Below are the code and all the weights of a small trained network. Each question names an input and a target symbol and asks about switching units off, where a switched-off unit gives its printed mean instead of its output.

import numpy as np


def w(rows, s, z=0):
    codes = np.array(rows[::2]) - 128.0
    scale = np.full(codes.shape[1], s)
    scale[-1] = z or s
    return codes * scale


def f(y):
    return np.maximum(y, 0)


def softmax(a):
    e = np.exp(a - a.max(-1, keepdims=True))
    return e / e.sum(-1, keepdims=True)


def log_softmax(a):
    a = a - a.max(-1, keepdims=True)
    return a - np.log(np.exp(a).sum(-1, keepdims=True))


def net(x, mask):
    ids = ['γδηθστφω'.index(c) for c in x.split()]
    T = len(ids)
    res = E[ids] + P[:T]
    q, k, v = (res @ M[0].T for M in (Q, K, V))
    z = softmax(np.where(np.tri(T) > 0, q @ k.T / 2**0.5, -1e9)) @ v
    res = res + np.where(mask[0], z, O[0][:, -1]) @ O[0][:, :-1]
    y = f(res @ A[0][:, :-1].T + A[0][:, -1])
    res = res + np.where(mask[1:13], y, B[0][:, -1]) @ B[0][:, :-1]
    return log_softmax(res[-1] @ U[:, :-1].T + U[:, -1])


Q, K, V, O, A, B = {}, {}, {}, {}, {}, {}
E = w([
[133,168,153,155],'γ',
[136,166,126,90],'δ',
[129,164,137,89],'η',
[128,165,136,81],'θ',
[130,155,45,42],'σ',
[119,169,137,97],'τ',
[100,155,153,90],'φ',
[52,138,253,137],'ω',
],0.015)
P = w([
[249,161,120,136],'0',
[125,72,156,81],'1',
[111,60,136,131],'2',
[150,210,108,125],'3',
[102,120,147,34],'4',
[92,84,108,108],'5',
[42,238,105,195],'6',
[96,144,145,17],'7',
[88,90,114,138],'8',
],0.015)
Q[0] = w([
[212,176,254,102],'H1',
[155,66,133,243],'H1',
],0.0093)
K[0] = w([
[124,137,99,157],'H1',
[192,12,144,119],'H1',
],0.012)
V[0] = w([
[46,142,70,51],'H1',
[180,212,2,180],'H1',
],0.0069)
O[0] = w([
[77,76,124,148,223],'H1',
[184,130,123,254,253],'H1',
],0.014,0.0054)
A[0] = w([
[179,138,136,106,161],'N1',
[95,135,218,155,190],'N2',
[123,115,185,141,136],'N3',
[62,146,121,67,108],'N4',
[132,188,148,146,110],'N5',
[45,92,155,136,150],'N6',
[201,125,199,165,55],'N7',
[90,152,141,209,162],'N8',
[181,22,96,145,254],'N9',
[202,17,182,245,191],'N10',
[153,160,144,111,23],'N11',
[36,141,156,53,230],'N12',
],0.011,0.0037)
B[0] = w([
[218,96,111,148,161],'N1',
[157,162,95,96,206],'N2',
[78,172,77,119,161],'N3',
[79,102,161,109,198],'N4',
[137,141,155,115,174],'N5',
[179,96,117,97,212],'N6',
[112,122,175,115,176],'N7',
[143,128,116,103,233],'N8',
[68,194,254,128,218],'N9',
[95,113,128,104,250],'N10',
[75,41,150,172,137],'N11',
[201,96,90,152,254],'N12',
],0.0087,0.0081)
U = w([
[172,217,123,127,115],'γ',
[106,194,93,117,160],'δ',
[118,144,82,150,101],'η',
[111,112,82,174,77],'θ',
[2,112,201,151,251],'σ',
[91,117,135,143,80],'τ',
[101,67,126,167,171],'φ',
[150,21,85,153,84],'ω',
],0.01,0.0028)

Each question gives the input, a string of symbols that net reads in full, and the target symbol t.
The units are the heads (2 rows each of Q, K, V and O) and the neurons (one row each of A and B). Each row of codes is followed by its name. A weight is (code - 128) times the scale printed after its matrix; where a second scale follows, it is the last column's (O, A, B and U).
mask holds one flag per unit, heads first, then neurons. A switched-off unit (its flag False) gives its mean, the last column of its rows in O or B, instead of its output. The means were averaged over made-up inputs and are rounded, as every weight is.
A unit's drop is (log p(t) with every unit on - log p(t) with that unit switched off) / (log p(t) with every unit on - log p(t) with every unit switched off).
The circuit of an input: a set's keep is (log p(t) with only the set's units on - log p(t) with every unit switched off) / (log p(t) with every unit on - log p(t) with every unit switched off). Starting from the 12 units with the biggest drops (on a tie, the unit counted first), units are removed one at a time, each time the one whose removal leaves the highest keep (on an exact tie, the one counted first), for as long as the keep stays at least 0.8.
circuit, biggest first: the units of the circuit, biggest drop first
most important unit: the unit with the biggest drop
top k neurons: the k neurons with the biggest drops, biggest first
drop of u: that unit's drop, to one decimal
input ω ω ω δ σ ω σ σ ω, target ω: most important unit => N12
input σ γ σ ω ω τ, target ω: top 2 neurons => [N12; N9]
input ω σ γ σ η, target σ: circuit, biggest first => [H1; N12; N9]
input σ σ γ, target σ: top 3 neurons => [N12; N9; N10]
input δ σ θ ω σ θ, target ω: circuit, biggest first => [H1; N12; N9]
input ω γ σ ω ω δ δ ω η, target ω: top 3 neurons => [N12; N9; N6]
input ω σ σ φ ω σ ω η, target ω: circuit, biggest first => [N12; H1; N9]
input ω τ τ φ φ σ δ δ ω, target ω: circuit, biggest first => [N12; H1; N6]
input σ ω σ σ σ θ, target σ: circuit, biggest first => [N9; H1]
input δ σ θ σ η δ, target σ: circuit, biggest first => [N9; N12]
input σ γ σ ω δ, target ω: circuit, biggest first => [N12; H1; N9]
input δ γ σ ω θ φ, target ω: top 3 neurons => [N12; N9; N6]
input σ φ θ σ τ γ ω, target γ: drop of N2 => 0.3
input φ γ θ γ φ, target γ: drop of N5 => 0.0
input σ σ σ τ σ γ σ σ δ, target σ: drop of H1 => 0.3
input δ ω ω ω φ δ, target ω: drop of N12 => 1.3
